Below is a small trained network, with its code and all its weights. Each question gives an input and a class and asks what happens when units are switched off, that is, made to give their printed mean instead of their output.

import numpy as np


def w(rows, s, z=0):
    codes = np.array(rows[::2]) - 128.0
    scale = np.full(codes.shape[1], s)
    scale[-1] = z or s
    return codes * scale


def f(y):
    return y / 2 * (1 + np.tanh(0.7978845608 * (y + 0.044715 * y**3)))


def log_softmax(a):
    a = a - a.max(-1, keepdims=True)
    return a - np.log(np.exp(a).sum(-1, keepdims=True))


def net(x, mask):
    res = np.array(x, float).reshape(1, 7) / 4 @ E
    y = f(res @ A[0][:, :-1].T + A[0][:, -1])
    res = res + np.where(mask, y, B[0][:, -1]) @ B[0][:, :-1]
    return log_softmax(res[-1] @ U[:, :-1].T + U[:, -1])


A, B = {}, {}
E = w([
[45,255,128,127],'x0',
[206,162,134,26],'x1',
[131,129,126,129],'x2',
[51,95,3,64],'x3',
[130,129,127,129],'x4',
[131,130,125,131],'x5',
[130,128,127,129],'x6',
],0.0086)
A[0] = w([
[189,160,221,190,68],'n0',
[125,71,159,103,39],'n1',
[102,184,155,123,119],'n2',
[142,133,175,165,132],'n3',
[147,144,180,137,77],'n4',
[200,6,171,141,124],'n5',
[149,158,164,151,62],'n6',
[99,101,55,100,49],'n7',
[90,101,132,204,37],'n8',
[133,129,165,143,57],'n9',
[96,250,161,142,140],'n10',
[198,172,168,48,63],'n11',
[94,106,148,244,22],'n12',
[165,150,142,68,29],'n13',
[168,154,126,85,1],'n14',
],0.016,0.002)
B[0] = w([
[68,126,67,39,240],'n0',
[116,154,104,156,152],'n1',
[150,138,91,183,173],'n2',
[108,101,100,82,176],'n3',
[111,120,101,84,168],'n4',
[163,172,57,240,249],'n5',
[125,144,96,86,164],'n6',
[93,121,77,35,199],'n7',
[153,132,219,117,180],'n8',
[113,108,116,108,147],'n9',
[167,149,57,235,229],'n10',
[147,97,246,115,213],'n11',
[145,100,254,115,204],'n12',
[115,117,202,137,172],'n13',
[120,114,184,139,160],'n14',
],0.027,0.013)
U = w([
[162,142,72,211,2],'0',
[74,86,69,5,217],'1',
[152,73,255,118,188],'2',
],0.01,0.00056)

Each question gives the input, the list of numbers given to net, and the class t.
The units are the neurons (one row each of A and B). Each row of codes is followed by its name. A weight is (code - 128) times the scale printed after its matrix; where a second scale follows, it is the last column's (A, B and U).
mask holds one flag per neuron, in row order. A switched-off neuron (its flag False) gives its mean, the last column of its row in B, instead of its output. The means were averaged over made-up inputs and are rounded, as every weight is.
A unit's drop is (log p(t) with every unit on - log p(t) with that unit switched off) / (log p(t) with every unit on - log p(t) with every unit switched off).
The circuit of an input: a set's keep is (log p(t) with only the set's units on - log p(t) with every unit switched off) / (log p(t) with every unit on - log p(t) with every unit switched off). Starting from the 12 units with the biggest drops (on a tie, the unit counted first), units are removed one at a time, each time the one whose removal leaves the highest keep (on an exact tie, the one counted first), for as long as the keep stays at least 0.8.
circuit, biggest first: the units of the circuit, biggest drop first
unit that matters most: the unit with the biggest drop
k most important neurons: the k neurons with the biggest drops, biggest first
drop of u: that unit's drop, to one decimal
input [-2,-5,2,-8,-1,-1,-5], class 1: unit that matters most	n0
input [2,4,6,3,-8,-6,-3], class 2: circuit, biggest first	n0; n5
input [6,5,-7,-8,-4,2,3], class 1: 2 most important neurons	n0; n5
input [-7,-8,7,3,-4,1,-5], class 2: 3 most important neurons	n12; n8; n10
input [-7,7,0,3,-6,-2,-7], class 0: 3 most important neurons	n5; n12; n8
input [-5,8,-7,7,0,-5,-1], class 2: 2 most important neurons	n0; n11
input [2,3,-4,-2,-5,5,8], class 2: circuit, biggest first	n5; n7
input [7,-5,2,-8,-6,1,8], class 1: 3 most important neurons	n0; n5; n3
input [-3,4,-7,0,-3,-7,1], class 2: 2 most important neurons	n10; n11
input [-5,-7,-2,-6,4,-2,-4], class 2: 3 most important neurons	n12; n8; n7
input [0,-3,-1,4,-8,2,0], class 1: 2 most important neurons	n5; n11
input [-2,-2,4,-4,1,-5,5], class 1: 2 most important neurons	n10; n0
input [-8,6,1,7,-4,-4,4], class 0: 2 most important neurons	n5; n0
input [-3,3,8,-6,-6,-3,7], class 1: circuit, biggest first	n0
input [-5,6,3,-7,-2,-4,2], class 1: 3 most important neurons	n0; n10; n12
input [-1,2,1,2,-4,0,-8], class 1: 2 most important neurons	n5; n10
input [3,7,-8,2,-3,-8,8], class 2: drop of n7	0.0
input [4,-6,6,-8,6,7,0], class 1: drop of n0	1.7
input [-1,3,-6,-7,-6,8,-5], class 1: drop of n0	0.1
input [-1,-4,-6,2,7,-8,1], class 2: drop of n0	0.4
